Where the symbols take the items:
J767: na>J632, zu>J905, fu>J83, va>J227, ne>J786
J862: na>J482, zu>J570, fu>J869, va>J560, ne>J264
J742: na>J239, zu>J869, fu>J871, va>J482, ne>J695
J761: na>J40, zu>J234, fu>J554, va>J117, ne>J255
J439: na>J390, zu>J157, fu>J469, va>J867, ne>J862
J417: na>J697, zu>J142, fu>J594, va>J311, ne>J40
J695: na>J160, zu>J390, fu>J662, va>J703, ne>J383
J560: na>J869, zu>J464, fu>J230, va>J570, ne>J439
J570: na>J230, zu>J358, fu>J264, va>J464, ne>J867
J182: na>J835, zu>J594, fu>J951, va>J697, ne>J227
J948: na>J884, zu>J703, fu>J160, va>J695, ne>J526
J632: na>J560, zu>J630, fu>J570, va>J83, ne>J358
J255: na>J930, zu>J101, fu>J417, va>J366, ne>J142
J241: na>J212, zu>J366, fu>J930, va>J255, ne>J311
J786: na>J358, zu>J182, fu>J976, va>J807, ne>J951
J117: na>J554, zu>J752, fu>J241, va>J234, ne>J366
J594: na>J767, zu>J40, fu>J227, va>J546, ne>J372
J630: na>J464, zu>J807, fu>J358, va>J786, ne>J835
J390: na>J526, zu>J425, fu>J383, va>J469, ne>J482
J469: na>J383, zu>J862, fu>J742, va>J425, ne>J869
J157: na>J425, zu>J632, fu>J862, va>J815, ne>J570
J148: na>J366, zu>J95, fu>J101, va>J581, ne>J122
J383: na>J385, zu>J482, fu>J239, va>J742, ne>J948
J425: na>J742, zu>J560, fu>J482, va>J862, ne>J230
J160: na>J622, zu>J526, fu>J651, va>J662, ne>J385
J905: na>J630, zu>J212, fu>J786, va>J372, ne>J182
J662: na>J651, zu>J383, fu>J428, va>J526, ne>J239
J385: na>J148, zu>J871, fu>J581, va>J239, ne>J884
J871: na>J95, zu>J695, fu>J884, va>J948, ne>J662
J951: na>J815, zu>J227, fu>J632, va>J767, ne>J630
J930: na>J182, zu>J311, fu>J697, va>J417, ne>J546
J703: na>J662, zu>J469, fu>J526, va>J390, ne>J742
J962: na>J142, zu>J622, fu>J761, va>J122, ne>J234
J227: na>J83, zu>J372, fu>J630, va>J905, ne>J807
J239: na>J581, zu>J948, fu>J95, va>J871, ne>J160
J807: na>J976, zu>J697, fu>J835, va>J182, ne>J767
J546: na>J227, zu>J554, fu>J905, va>J40, ne>J212
J264: na>J703, zu>J867, fu>J390, va>J439, ne>J425
J651: na>J234, zu>J385, fu>J752, va>J428, ne>J581
J622: na>J117, zu>J428, fu>J234, va>J651, ne>J148
J95: na>J962, zu>J160, fu>J122, va>J884, ne>J651
J697: na>J951, zu>J546, fu>J767, va>J594, ne>J905
J869: na>J948, zu>J264, fu>J695, va>J230, ne>J390
J366: na>J417, zu>J962, fu>J311, va>J101, ne>J761
J752: na>J255, zu>J581, fu>J366, va>J148, ne>J962
J83: na>J570, zu>J786, fu>J464, va>J630, ne>J976
J230: na>J695, zu>J439, fu>J703, va>J264, ne>J469
J464: na>J264, zu>J976, fu>J439, va>J358, ne>J157
J815: na>J862, zu>J83, fu>J560, va>J632, ne>J464
J358: na>J439, zu>J835, fu>J867, va>J976, ne>J815
J372: na>J786, zu>J930, fu>J807, va>J212, ne>J697
J234: na>J241, zu>J148, fu>J255, va>J752, ne>J101
J40: na>J905, zu>J241, fu>J372, va>J554, ne>J930
J884: na>J122, zu>J662, fu>J622, va>J160, ne>J428
J482: na>J871, zu>J230, fu>J948, va>J869, ne>J703
J581: na>J101, zu>J884, fu>J962, va>J95, ne>J622
J101: na>J311, zu>J122, fu>J142, va>J962, ne>J117
J122: na>J761, zu>J651, fu>J117, va>J622, ne>J752
J554: na>J372, zu>J255, fu>J212, va>J241, ne>J417
J311: na>J594, zu>J761, fu>J546, va>J142, ne>J554
J835: na>J157, zu>J767, fu>J815, va>J951, ne>J83
J526: na>J428, zu>J742, fu>J385, va>J383, ne>J871
J428: na>J752, zu>J239, fu>J148, va>J385, ne>J95
J976: na>J867, zu>J951, fu>J157, va>J835, ne>J632
J867: na>J469, zu>J815, fu>J425, va>J157, ne>J560
J212: na>J807, zu>J417, fu>J182, va>J930, ne>J594
J142: na>J546, zu>J117, fu>J40, va>J761, ne>J241

The rows follow the links: the fewer symbols apart two items are, the more alike their rows tend to be.

Each row is also shifted at random along 4 hidden directions that mean nothing.

Rows with their items:
-232 -13 -142 -200 305 508 -54 401 -93 300 199 -26 42 86 -90 399 56 183 150 53 -12 -11 -276 -108 -69 34 138 82 211 -368 -44 212 -359 -513 -151 29 168 -10 -65 72 12 172 -138 -413 143 223 -45 37 77 301 -365 -88 465: J241
166 -38 33 -6 -104 -382 -17 -291 61 -231 -49 82 -315 -32 30 233 -66 -89 62 -89 61 237 -166 113 -122 -32 -144 -256 -179 -128 37 256 123 500 248 -67 -161 -53 149 -41 -78 -175 6 258 206 -497 -122 -104 34 -268 209 -186 361: J862
-90 124 25 -119 94 196 58 185 -83 67 22 -50 27 -170 -146 83 25 -94 111 -240 -15 -183 -52 -14 102 -53 74 -17 -35 -62 83 -3 -33 -76 27 160 142 113 60 145 135 162 40 2 120 51 -204 141 -27 133 22 -86 176: J95
56 -63 100 144 -255 -464 -40 -385 84 -280 -118 57 -127 21 131 -173 -61 -54 -111 -34 78 95 117 51 -50 3 -134 -143 -158 168 -3 -50 260 535 137 -83 -224 -45 25 -152 -136 -191 26 377 -58 -341 19 -95 11 -311 307 38 -181: J157
578 58 -34 162 -43 -220 163 -133 56 -35 -180 -22 -3 -45 10 -212 -17 -237 -52 269 -135 165 211 179 80 9 -113 63 -108 287 11 -120 103 -81 54 -99 -42 -47 158 85 175 -138 169 -127 -104 137 234 -68 -116 -79 -29 43 -401: J482
517 -102 -124 174 31 -261 65 -198 106 -3 -87 50 -103 169 124 22 -37 -61 -40 589 -120 502 19 171 -107 45 -144 77 -14 56 -102 112 -32 -179 11 -257 -129 -196 116 -26 6 -247 56 -343 -53 48 410 -228 -23 -98 -223 28 -182: J464
-1279 -35 -38 -18 -262 434 15 142 14 90 -126 63 3 112 96 -149 76 -16 -220 -446 -33 -672 248 -78 50 266 -188 -156 163 253 28 -68 -155 51 4 -90 -275 -15 -189 -263 8 -100 -157 371 -224 362 -191 -133 112 -178 -58 63 -354: J632
-193 122 102 -102 -13 -87 36 -11 -52 -114 -10 -27 -89 -225 -128 82 -15 -125 118 -365 50 -121 -84 19 76 -116 38 -139 -161 -61 123 23 119 297 149 177 76 126 111 132 69 101 74 251 181 -261 -302 145 -32 -18 255 -135 276: J385
-410 -128 -131 31 69 177 -45 80 33 151 46 33 38 234 104 75 16 143 -52 317 -44 131 -33 -31 -105 111 -37 100 172 -67 -112 82 -193 -332 -135 -162 -63 -125 -99 -112 -74 -87 -101 -281 -96 235 229 -143 62 59 -313 64 -71: J227
274 -157 -145 27 229 -86 -98 -22 48 98 152 29 -56 241 68 311 -45 201 91 605 -8 593 -271 19 -209 -12 36 137 105 -316 -153 258 -164 -324 -103 -179 29 -169 5 -14 -125 -86 -62 -517 93 -64 332 -132 40 104 -318 -21 294: J905
147 -33 -117 169 -15 -243 133 -168 99 -5 -159 48 -114 104 79 -19 -21 -180 -49 470 -145 382 78 206 -37 61 -181 44 -56 150 -50 67 -16 -152 61 -239 -146 -157 158 10 102 -247 97 -275 -63 105 344 -208 -49 -128 -190 2 -244: J439
1025 4 29 -165 -1 802 -137 487 -128 279 168 -56 382 79 -9 -197 116 305 -132 -504 85 -831 147 -343 114 131 195 127 321 26 -12 -272 -223 -337 -302 192 117 141 -415 -153 -79 295 -218 140 -235 521 -269 170 103 278 -112 195 -214: J930
17 -78 95 99 -66 -149 -134 -119 17 -70 71 -23 206 77 96 -304 -18 207 -110 107 104 15 130 -117 -24 -53 120 144 39 89 -79 -244 155 86 -160 41 36 24 -185 -117 -172 51 -19 83 -179 -45 130 74 -5 41 137 218 -290: J546
-286 51 -31 -107 255 -92 9 45 -41 12 126 -38 -109 -97 -134 363 -16 -15 238 145 7 394 -325 64 -49 -160 102 2 -76 -340 24 237 -56 -99 62 67 192 22 172 216 46 102 58 -285 297 -250 -33 81 -31 155 -59 -180 563: J148
92 -109 -59 -26 170 20 -133 43 -2 74 168 13 20 154 35 221 -16 224 72 295 54 304 -219 -61 -146 -31 96 108 104 -282 -105 153 -115 -197 -118 -47 84 -73 -65 -36 -140 26 -93 -286 76 -67 136 -19 53 127 -183 0 272: J212
66 -122 -56 4 -20 15 -95 -39 39 22 51 62 -69 169 95 131 -9 140 -40 95 41 87 -101 -36 -126 78 -64 -36 90 -116 -77 128 -85 21 -21 -114 -110 -94 -79 -151 -142 -101 -120 -5 -17 -46 46 -123 85 -71 -104 3 99: J951
-470 -151 -50 16 16 -226 -135 -189 68 -76 72 78 -165 187 110 235 -59 152 25 240 69 382 -207 12 -198 7 -55 -60 6 -226 -90 240 -18 150 38 -143 -113 -121 -8 -126 -190 -150 -92 -62 102 -285 121 -150 70 -118 -40 -58 286: J767
-212 -152 -146 170 80 -201 -30 -140 102 67 6 35 22 257 149 -10 -33 105 -56 719 -80 540 -1 91 -142 40 -49 193 87 -2 -165 37 -64 -328 -124 -258 -55 -201 -9 -60 -77 -188 -1 -460 -126 131 507 -193 -15 15 -298 128 -225: J807
-335 18 21 17 112 -67 -18 18 -28 31 86 -45 125 -40 -38 -57 -12 49 51 195 7 174 -22 -22 23 -114 137 152 -18 -57 -20 -89 45 -152 -97 68 167 23 -3 91 8 106 58 -200 -1 -2 111 106 -52 163 0 52 -11: J117

From each start, follow one symbol. Which item do you reach?
Answer with the item's name.
start 544 -53 -132 -111 -26 698 -11 371 -33 296 17 44 78 198 53 64 98 108 -114 -216 -57 -535 73 -126 2 263 -69 -13 305 20 -35 46 -372 -384 -136 -93 -116 -35 -219 -188 15 5 -215 -40 -160 547 -104 -109 125 53 -346 44 -125
ne
J976
start -1344 90 118 -289 3 293 -88 210 -116 -35 129 -6 -102 -202 -161 292 31 54 153 -789 157 -476 -245 -166 31 -58 106 -265 -26 -291 149 141 -27 355 114 271 87 184 -38 34 -43 237 -107 444 281 -284 -628 185 96 47 254 -216 636
zu
J581
start -220 134 -71 -20 -22 281 201 192 -27 134 -150 -18 3 -95 -84 -78 68 -257 -20 -143 -161 -309 170 91 155 101 -101 -20 10 218 92 -49 -114 -239 51 -10 -24 30 88 91 262 -5 70 -46 -63 392 -54 -17 -51 17 -142 -23 -243
zu
J482
start 49 -74 22 -77 -56 373 -140 200 -48 102 100 2 196 115 61 -112 61 242 -115 -273 90 -439 77 -219 6 105 82 43 188 -1 -42 -132 -96 -67 -177 64 -2 46 -276 -177 -143 112 -174 160 -161 215 -125 45 96 84 -34 139 -135
va
J212
start -69 -35 149 13 -339 -193 -85 -246 47 -266 -83 87 -147 -50 84 -111 -23 -21 -119 -559 133 -352 91 -43 -17 47 -125 -299 -111 117 65 -33 216 719 186 37 -243 48 -65 -210 -157 -96 -65 716 -14 -349 -328 -32 73 -342 415 -31 -7
ne
J867
start -697 -36 148 -50 -69 -102 -165 -76 -27 -131 126 -7 72 -35 15 -63 -12 199 -10 -262 187 -118 -49 -155 -30 -87 125 -36 -24 -101 0 -93 153 345 -28 161 56 96 -148 -86 -205 115 -69 321 26 -299 -190 133 43 -4 287 42 134
na
J372
start 823 88 57 54 34 -366 93 -179 16 -138 -57 -33 -67 -178 -78 -29 -45 -178 91 118 -26 287 -20 133 47 -142 13 0 -201 32 61 -19 188 155 121 58 76 37 192 181 102 -8 168 -26 121 -244 47 69 -96 -32 168 -70 56
na
J95
start 169 -57 157 -70 -267 287 -213 71 -50 -53 72 26 188 44 92 -292 57 268 -207 -672 198 -757 175 -291 42 102 77 -93 134 114 6 -247 71 375 -113 150 -90 136 -372 -302 -246 130 -209 650 -211 26 -359 99 131 -69 282 175 -210
ne
J227
start -411 -32 168 17 -85 -246 -165 -172 -14 -178 103 -16 121 -44 26 -179 -47 196 -21 -161 177 -29 8 -135 -18 -128 150 19 -59 -25 -20 -177 256 368 -45 149 83 95 -132 -57 -206 113 -11 302 -18 -325 -94 154 4 -2 336 100 1
ne
J554
start -229 -140 -156 -129 122 186 -87 88 19 98 100 98 -243 207 47 522 2 143 80 74 14 174 -340 -10 -199 105 -89 -139 132 -375 -63 430 -292 -88 43 -158 -123 -134 5 -107 -118 -105 -188 -164 187 -94 -37 -187 144 -50 -269 -180 545
zu
J807
start 799 17 23 -110 231 7 -81 97 -67 44 196 -48 59 -61 -104 212 -22 145 176 96 82 224 -257 -71 -39 -162 203 93 -2 -308 -15 81 -30 -126 -74 132 250 65 14 140 -44 194 -7 -236 196 -179 -34 146 -17 223 -17 -63 423
zu
J122
start 452 -97 112 -151 -25 19 -258 -20 -44 -92 224 23 -5 48 23 165 -25 323 41 -353 238 -122 -239 -219 -131 -56 128 -105 43 -306 -28 90 43 374 -27 132 23 68 -191 -142 -304 137 -182 327 121 -396 -283 97 126 3 225 -17 444
va
J546
start 64 -29 168 71 -174 -13 -142 -51 -31 -79 56 -43 316 8 82 -491 9 218 -181 -196 130 -347 253 -195 73 -32 153 134 58 214 -32 -421 213 179 -178 153 44 114 -268 -143 -171 137 -38 331 -268 40 -26 160 -9 45 276 282 -475
va
J554
